Below are the code and all the weights of a small trained network. Each question names an input and a class and asks about switching units off, where a switched-off unit gives its printed mean instead of its output.

import numpy as np


def w(rows, s, z=0):
    codes = np.array(rows[::2]) - 128.0
    scale = np.full(codes.shape[1], s)
    scale[-1] = z or s
    return codes * scale


def f(y):
    return y / 2 * (1 + np.tanh(0.7978845608 * (y + 0.044715 * y**3)))


def log_softmax(a):
    a = a - a.max(-1, keepdims=True)
    return a - np.log(np.exp(a).sum(-1, keepdims=True))


def net(x, mask):
    res = np.array(x, float).reshape(1, 3) / 4 @ E
    y = f(res @ A[0][:, :-1].T + A[0][:, -1])
    res = res + np.where(mask, y, B[0][:, -1]) @ B[0][:, :-1]
    return log_softmax(res[-1] @ U[:, :-1].T + U[:, -1])


A, B = {}, {}
E = w([
[196,194,158,212,96,116,88,79,143,123,132,104],'x0',
[165,206,94,79,100,152,203,133,14,177,104,178],'x1',
[22,167,78,162,127,86,145,109,9,64,164,196],'x2',
],0.013)
A[0] = w([
[102,137,91,161,175,65,85,129,162,120,205,111,56],'neuron 1',
[23,101,90,80,200,192,177,254,126,142,72,199,236],'neuron 2',
[92,97,192,199,87,128,131,157,164,46,181,47,152],'neuron 3',
[149,188,111,129,72,164,213,113,115,207,169,204,66],'neuron 4',
[29,78,152,184,160,125,114,156,156,80,103,115,20],'neuron 5',
[147,180,101,162,73,118,76,94,128,99,143,112,4],'neuron 6',
[158,204,182,214,61,120,145,96,128,137,130,156,151],'neuron 7',
[35,185,88,182,184,34,108,101,98,32,159,181,5],'neuron 8',
],0.0082,0.003)
B[0] = w([
[134,69,68,154,67,69,131,110,158,72,69,119,165],'neuron 1',
[114,237,240,113,177,122,197,122,33,58,146,123,255],'neuron 2',
[212,160,142,155,91,55,163,102,113,90,106,156,195],'neuron 3',
[165,69,75,127,106,15,11,139,41,120,53,134,203],'neuron 4',
[113,96,140,194,123,101,75,99,70,90,91,157,184],'neuron 5',
[60,120,100,136,244,158,175,145,161,68,141,251,154],'neuron 6',
[81,174,217,168,235,142,209,33,171,80,125,131,187],'neuron 7',
[254,193,159,68,160,84,111,186,191,197,161,47,247],'neuron 8',
],0.0096,0.016)
U = w([
[155,109,86,173,74,61,81,124,64,41,1,159,105],'0',
[84,127,198,162,205,139,209,99,124,58,136,166,119],'1',
[228,136,192,96,142,117,127,164,179,213,127,21,142],'2',
[142,138,158,170,82,121,152,92,106,120,162,83,252],'3',
[99,95,83,159,111,172,122,150,137,172,134,157,98],'4',
[65,90,62,130,106,127,94,145,156,214,172,125,97],'5',
[138,84,29,150,83,149,134,112,127,196,166,126,100],'6',
[53,79,39,156,186,177,97,166,147,172,114,119,104],'7',
],0.009,0.012)

Each question gives the input, the list of numbers given to net, and the class t.
The units are the neurons (one row each of A and B). Each row of codes is followed by its name. A weight is (code - 128) times the scale printed after its matrix; where a second scale follows, it is the last column's (A, B and U).
mask holds one flag per neuron, in row order. A switched-off neuron (its flag False) gives its mean, the last column of its row in B, instead of its output. The means were averaged over made-up inputs and are rounded, as every weight is.
A unit's drop is (log p(t) with every unit on - log p(t) with that unit switched off) / (log p(t) with every unit on - log p(t) with every unit switched off).
The circuit of an input: a set's keep is (log p(t) with only the set's units on - log p(t) with every unit switched off) / (log p(t) with every unit on - log p(t) with every unit switched off). Starting from all 8 units, units are removed one at a time, each time the one whose removal leaves the highest keep (on an exact tie, the one counted first), for as long as the keep stays at least 0.8.
units of the circuit, in order: the units of the circuit, biggest drop first
most important unit: the unit with the biggest drop
top k neurons: the k neurons with the biggest drops, biggest first
drop of u: that unit's drop, to one decimal
input [5,-3,6], class 2: top 2 neurons : [neuron 8; neuron 2]
input [8,1,4], class 1: units of the circuit, in order : [neuron 7]
input [4,-1,-2], class 1: top 2 neurons : [neuron 8; neuron 4]
input [-1,-1,2], class 3: top 2 neurons : [neuron 4; neuron 8]
input [7,4,8], class 2: top 3 neurons : [neuron 8; neuron 2; neuron 4]
input [-5,-8,-8], class 0: top 2 neurons : [neuron 8; neuron 5]
input [8,5,1], class 1: top 2 neurons : [neuron 7; neuron 6]
input [-4,-4,5], class 2: top 4 neurons : [neuron 8; neuron 4; neuron 7; neuron 6]
input [8,-1,4], class 1: top 2 neurons : [neuron 6; neuron 7]
input [-3,-4,3], class 0: top 3 neurons : [neuron 5; neuron 7; neuron 1]
input [-3,6,7], class 2: top 2 neurons : [neuron 8; neuron 5]
input [4,-6,1], class 0: drop of neuron 1 : 0.1
input [-8,-2,-7], class 1: drop of neuron 1 : 0.0
input [0,-2,6], class 2: drop of neuron 8 : 0.9
input [-3,1,3], class 3: most important unit : neuron 7
